Below is a small trained network, with its code and all its weights. Each question gives an input and a class and asks what happens when units are switched off, that is, made to give their printed mean instead of their output.

import numpy as np


def w(rows, s, z=0):
    codes = np.array(rows[::2]) - 128.0
    scale = np.full(codes.shape[1], s)
    scale[-1] = z or s
    return codes * scale


def norm(h):
    return h / np.sqrt((h * h).mean(-1, keepdims=True) + 1e-5)


def f(y):
    return np.maximum(y, 0)


def log_softmax(a):
    a = a - a.max(-1, keepdims=True)
    return a - np.log(np.exp(a).sum(-1, keepdims=True))


def net(x, mask):
    res = np.array(x, float).reshape(1, 3) / 4 @ E
    u = 0
    for l in range(2):
        y = f(norm(res) @ A[l][:, :-1].T + A[l][:, -1])
        res = res + np.where(mask[u : u + 12], y, B[l][:, -1]) @ B[l][:, :-1]
        u += 12
    return log_softmax(norm(res)[-1] @ U[:, :-1].T + U[:, -1])


A, B = {}, {}
E = w([
[170,118,99,138,66,225,89,101,108,98,158,87],'x0',
[59,180,92,124,96,185,112,81,133,66,72,133],'x1',
[124,7,56,130,128,179,134,158,146,158,94,123],'x2',
],0.013)
A[0] = w([
[150,50,131,150,95,209,126,161,142,111,135,140,2],'0.n1',
[216,123,102,171,96,151,53,119,73,151,196,66,61],'0.n2',
[118,96,110,136,176,133,129,157,165,115,106,153,23],'0.n3',
[199,103,146,145,86,171,110,115,99,62,157,97,136],'0.n4',
[163,112,176,155,121,90,154,139,113,144,186,114,150],'0.n5',
[95,88,133,132,126,136,106,152,168,130,93,187,18],'0.n6',
[104,73,28,90,131,184,136,160,147,159,92,152,111],'0.n7',
[98,121,131,108,175,100,162,112,134,134,99,155,177],'0.n8',
[10,152,87,106,120,116,124,82,142,77,33,162,50],'0.n9',
[145,48,82,173,121,136,130,155,181,153,78,156,123],'0.n10',
[107,139,92,163,64,160,102,79,110,88,108,122,23],'0.n11',
[152,87,100,109,109,141,194,158,139,154,124,137,35],'0.n12',
],0.011,0.0062)
B[0] = w([
[65,104,134,105,252,86,149,124,78,118,108,51,197],'0.n1',
[81,82,193,240,86,107,161,198,199,193,191,101,214],'0.n2',
[160,118,103,92,46,137,162,150,168,192,117,154,150],'0.n3',
[193,138,105,136,134,152,171,60,241,87,127,108,217],'0.n4',
[89,119,41,113,96,93,213,97,68,109,159,108,201],'0.n5',
[167,72,100,86,20,180,179,121,177,187,100,129,153],'0.n6',
[5,67,120,72,75,102,203,110,79,109,161,51,248],'0.n7',
[69,143,152,140,164,133,132,224,50,156,161,128,192],'0.n8',
[94,96,182,253,115,129,152,155,254,176,172,58,241],'0.n9',
[140,51,165,63,223,181,81,148,212,154,98,163,224],'0.n10',
[142,170,104,38,169,182,86,66,37,121,80,175,195],'0.n11',
[144,116,118,127,188,113,120,148,184,156,84,190,161],'0.n12',
],0.008,0.012)
A[1] = w([
[117,91,110,145,105,181,121,140,138,115,102,126,73],'1.n1',
[137,93,151,79,162,97,129,146,107,163,155,134,177],'1.n2',
[125,82,105,52,150,107,107,145,91,143,103,222,80],'1.n3',
[167,167,137,150,126,162,62,91,161,97,87,147,85],'1.n4',
[115,95,57,34,128,161,105,110,96,96,59,112,165],'1.n5',
[122,144,121,98,119,74,129,135,26,136,137,157,32],'1.n6',
[119,156,172,171,132,132,64,140,126,149,114,149,28],'1.n7',
[139,165,165,150,122,114,147,141,176,153,164,149,109],'1.n8',
[108,167,143,189,144,108,54,170,118,120,96,138,46],'1.n9',
[125,161,120,101,149,159,131,63,140,73,132,123,157],'1.n10',
[132,168,137,102,124,106,155,152,8,117,149,133,75],'1.n11',
[192,121,128,177,60,96,148,117,139,137,153,137,3],'1.n12',
],0.016,0.0047)
B[1] = w([
[135,170,211,113,160,19,201,152,126,126,173,107,207],'1.n1',
[188,136,191,83,37,148,116,160,109,199,129,164,254],'1.n2',
[197,214,133,94,98,183,60,132,67,106,51,148,183],'1.n3',
[201,35,190,45,79,143,79,195,105,157,121,156,182],'1.n4',
[146,232,76,254,111,80,77,63,103,18,181,171,245],'1.n5',
[66,50,111,123,130,140,164,170,202,180,92,60,189],'1.n6',
[81,166,96,173,159,47,94,43,113,103,149,191,151],'1.n7',
[138,177,65,175,129,132,87,50,75,48,128,149,242],'1.n8',
[127,138,18,159,129,163,90,39,107,33,217,136,157],'1.n9',
[196,180,99,89,133,152,56,178,84,166,22,212,215],'1.n10',
[106,54,119,165,158,145,182,124,193,141,126,43,202],'1.n11',
[63,220,74,171,211,133,101,62,102,9,132,179,177],'1.n12',
],0.0094)
U = w([
[42,9,176,132,147,117,220,182,207,185,141,51,45],'0',
[76,215,91,197,161,129,106,46,128,8,153,130,250],'1',
[221,162,184,39,107,174,21,198,87,165,58,209,135],'2',
],0.012,0.0013)

Each question gives the input, the list of numbers given to net, and the class t.
The units are the neurons (one row each of A and B). Each row of codes is followed by its name. A weight is (code - 128) times the scale printed after its matrix; where a second scale follows, it is the last column's (A, B and U).
mask holds one flag per neuron, layer by layer. A switched-off neuron (its flag False) gives its mean, the last column of its row in B, instead of its output. The means were averaged over made-up inputs and are rounded, as every weight is.
A unit's drop is (log p(t) with every unit on - log p(t) with that unit switched off) / (log p(t) with every unit on - log p(t) with every unit switched off).
The circuit of an input: a set's keep is (log p(t) with only the set's units on - log p(t) with every unit switched off) / (log p(t) with every unit on - log p(t) with every unit switched off). Starting from the 12 units with the biggest drops (on a tie, the unit counted first), units are removed one at a time, each time the one whose removal leaves the highest keep (on an exact tie, the one counted first), for as long as the keep stays at least 0.8.
units of the circuit, in order: the units of the circuit, biggest drop first
k most important neurons: the k neurons with the biggest drops, biggest first
k most important neurons of layer l: the k neurons of layer l with the biggest drops, biggest first
drop when u is switched off: that unit's drop, to one decimal
input [-2,-4,7], class 2: units of the circuit, in order -> (1.n3 0.n9)
input [6,1,6], class 1: units of the circuit, in order -> (1.n5)
input [5,1,4], class 1: 3 most important neurons -> (1.n5 0.n9 0.n11)
input [7,8,-1], class 2: 2 most important neurons -> (1.n10 1.n4)
input [-3,-1,-8], class 0: 2 most important neurons -> (0.n9 1.n6)
input [1,1,4], class 1: 4 most important neurons -> (1.n5 0.n9 0.n2 0.n7)
input [1,4,5], class 1: 3 most important neurons -> (1.n5 0.n2 0.n11)
input [4,-5,0], class 1: 4 most important neurons -> (1.n12 0.n7 0.n4 1.n8)
input [1,4,-2], class 2: 3 most important neurons -> (0.n11 0.n2 1.n4)
input [2,1,4], class 1: 2 most important neurons -> (1.n5 0.n9)
input [1,7,-7], class 2: 3 most important neurons of layer 0 -> (0.n2 0.n11 0.n8)
input [-7,6,1], class 0: 3 most important neurons -> (1.n5 0.n6 1.n12)
input [-2,-3,6], class 2: 2 most important neurons -> (1.n3 0.n9)
input [-2,6,1], class 0: units of the circuit, in order -> (0.n9)
input [-8,-1,-8], class 0: 2 most important neurons -> (0.n9 1.n6)
input [4,-8,-3], class 1: drop when 1.n12 is switched off -> 0.1
input [1,-4,-1], class 1: drop when 0.n7 is switched off -> 0.1
input [5,-7,-2], class 1: drop when 1.n12 is switched off -> 0.2
input [-3,-1,5], class 2: drop when 1.n3 is switched off -> 0.2
